Below are the code and all the weights of a small trained network. Each question names an input and a target symbol and asks about switching units off, where a switched-off unit gives its printed mean instead of its output.

import numpy as np


def w(rows, s, z=0):
    codes = np.array(rows[::2]) - 128.0
    scale = np.full(codes.shape[1], s)
    scale[-1] = z or s
    return codes * scale


def norm(h):
    return h / np.sqrt((h * h).mean(-1, keepdims=True) + 1e-5)


def f(y):
    return y / 2 * (1 + np.tanh(0.7978845608 * (y + 0.044715 * y**3)))


def softmax(a):
    e = np.exp(a - a.max(-1, keepdims=True))
    return e / e.sum(-1, keepdims=True)


def log_softmax(a):
    a = a - a.max(-1, keepdims=True)
    return a - np.log(np.exp(a).sum(-1, keepdims=True))


def net(x, mask):
    ids = ['αβγεζλμσφω'.index(c) for c in x.split()]
    T = len(ids)
    res = E[ids] + P[:T]
    q, k, v = (norm(res) @ M[0].T for M in (Q, K, V))
    z = softmax(np.where(np.tri(T) > 0, q @ k.T / 2**0.5, -1e9)) @ v
    res = res + np.where(mask[0], z, O[0][:, -1]) @ O[0][:, :-1]
    y = f(norm(res) @ A[0][:, :-1].T + A[0][:, -1])
    res = res + np.where(mask[1:9], y, B[0][:, -1]) @ B[0][:, :-1]
    return log_softmax(norm(res)[-1] @ U[:, :-1].T + U[:, -1])


Q, K, V, O, A, B = {}, {}, {}, {}, {}, {}
E = w([
[149,93,126,90,130,179],'α',
[160,67,226,121,151,240],'β',
[182,106,129,96,169,158],'γ',
[87,61,81,169,110,177],'ε',
[239,128,132,114,160,150],'ζ',
[92,36,68,133,179,180],'λ',
[91,56,65,150,164,142],'μ',
[128,83,73,125,194,115],'σ',
[115,250,150,118,82,107],'φ',
[150,210,185,178,54,230],'ω',
],0.011)
P = w([
[96,85,213,162,97,50],'0',
[57,102,170,3,152,129],'1',
[125,38,98,71,89,128],'2',
[180,129,205,241,165,105],'3',
[65,135,138,16,154,135],'4',
[130,80,77,85,90,131],'5',
[194,153,143,242,143,88],'6',
[70,153,103,21,153,137],'7',
[135,106,53,81,95,141],'8',
[190,175,116,239,135,90],'9',
[86,173,63,22,160,143],'10',
[162,130,2,68,100,158],'11',
[199,203,96,238,133,97],'12',
],0.0096)
Q[0] = w([
[7,109,177,60,110,111],'head 0',
[182,73,117,174,84,107],'head 0',
],0.016)
K[0] = w([
[134,45,205,119,102,94],'head 0',
[171,192,2,102,176,227],'head 0',
],0.01)
V[0] = w([
[92,129,170,138,93,204],'head 0',
[8,122,105,104,105,106],'head 0',
],0.011)
O[0] = w([
[139,153,81,135,168,246,212],'head 0',
[5,207,96,175,120,108,3],'head 0',
],0.011,0.0015)
A[0] = w([
[194,172,59,180,162,196,213],'neuron 0',
[191,85,216,184,161,56,90],'neuron 1',
[85,88,77,50,190,2,132],'neuron 2',
[115,153,169,246,130,92,255],'neuron 3',
[129,112,165,194,170,77,30],'neuron 4',
[147,143,103,43,154,175,224],'neuron 5',
[144,219,187,161,28,204,96],'neuron 6',
[135,154,176,209,157,27,44],'neuron 7',
],0.0098,0.0039)
B[0] = w([
[88,109,197,137,165,69,254],'neuron 0',
[52,139,109,144,74,134,181],'neuron 1',
[184,171,128,191,134,162,196],'neuron 2',
[156,160,113,158,151,126,187],'neuron 3',
[145,141,12,75,123,155,135],'neuron 4',
[118,185,88,112,87,106,246],'neuron 5',
[149,139,98,94,156,101,189],'neuron 6',
[113,8,93,53,176,174,156],'neuron 7',
],0.013,0.0083)
U = w([
[78,135,94,129,82,124,140],'α',
[120,127,169,94,122,201,61],'β',
[224,173,121,89,69,149,191],'γ',
[31,124,163,162,2,103,218],'ε',
[216,78,200,129,64,74,5],'ζ',
[108,109,44,138,106,172,152],'λ',
[103,159,112,189,91,142,155],'μ',
[187,197,210,227,155,77,193],'σ',
[72,198,122,163,46,100,70],'φ',
[112,138,106,53,230,130,74],'ω',
],0.0094,0.0019)

Each question gives the input, a string of symbols that net reads in full, and the target symbol t.
The units are the heads (2 rows each of Q, K, V and O) and the neurons (one row each of A and B). Each row of codes is followed by its name. A weight is (code - 128) times the scale printed after its matrix; where a second scale follows, it is the last column's (O, A, B and U).
mask holds one flag per unit, heads first, then neurons. A switched-off unit (its flag False) gives its mean, the last column of its rows in O or B, instead of its output. The means were averaged over made-up inputs and are rounded, as every weight is.
A unit's drop is (log p(t) with every unit on - log p(t) with that unit switched off) / (log p(t) with every unit on - log p(t) with every unit switched off).
The circuit of an input: a set's keep is (log p(t) with only the set's units on - log p(t) with every unit switched off) / (log p(t) with every unit on - log p(t) with every unit switched off). Starting from all 9 units, units are removed one at a time, each time the one whose removal leaves the highest keep (on an exact tie, the one counted first), for as long as the keep stays at least 0.8.
circuit, biggest first: the units of the circuit, biggest drop first
top k neurons: the k neurons with the biggest drops, biggest first
drop of u: that unit's drop, to one decimal
input γ ζ γ σ ω γ γ σ β γ, target λ: circuit, biggest first => [head 0; neuron 7; neuron 1]
input β γ γ ζ β φ ζ, target ω: circuit, biggest first => [head 0; neuron 7]
input γ γ ω γ γ γ γ β, target γ: top neuron => [neuron 0]
input φ ω γ ω φ λ ω β γ γ γ σ γ, target λ: circuit, biggest first => [head 0; neuron 7; neuron 1; neuron 4]
input φ ω ε ω ζ γ φ γ α α, target ε: circuit, biggest first => [neuron 1; head 0]
input γ ω ω ε γ μ ζ α, target γ: circuit, biggest first => [head 0; neuron 0]
input γ ζ σ ε, target λ: top 2 neurons => [neuron 7; neuron 4]
input β ω ω γ ω μ γ σ γ α, target λ: circuit, biggest first => [head 0; neuron 7; neuron 0]
input μ γ ω γ γ ω γ γ ε, target ε: circuit, biggest first => [neuron 6; neuron 7; neuron 3]
input γ γ φ ω φ β γ, target ω: top 3 neurons => [neuron 7; neuron 2; neuron 4]
input σ γ ω γ ζ γ ω ω γ ω μ, target σ: circuit, biggest first => [neuron 2; head 0]
input σ γ γ ζ, target ζ: circuit, biggest first => [head 0; neuron 2]
input γ γ γ γ γ γ λ ζ σ σ, target λ: top 2 neurons => [neuron 7; neuron 1]
input ω γ γ α, target ε: circuit, biggest first => [neuron 1]
input γ ω σ α ε, target γ: top 2 neurons => [neuron 0; neuron 1]
input σ γ α γ α, target σ: top 3 neurons => [neuron 2; neuron 1; neuron 5]
input ω ω σ γ σ φ ε γ γ ω ω, target ω: top 4 neurons => [neuron 0; neuron 6; neuron 2; neuron 1]
input γ μ σ γ σ ω α φ γ γ, target ω: top 2 neurons => [neuron 7; neuron 4]
input λ σ ω ω γ γ φ, target ω: top 4 neurons => [neuron 7; neuron 6; neuron 2; neuron 5]
input ζ λ φ ω α ζ φ ω φ γ γ φ σ, target ω: top neuron => [neuron 7]
input γ γ μ ζ μ γ φ σ, target γ: drop of head 0 => 0.2
input σ ω ζ ω γ ζ γ, target ζ: drop of head 0 => 1.0
input σ γ α γ γ γ γ γ, target σ: drop of head 0 => 0.7
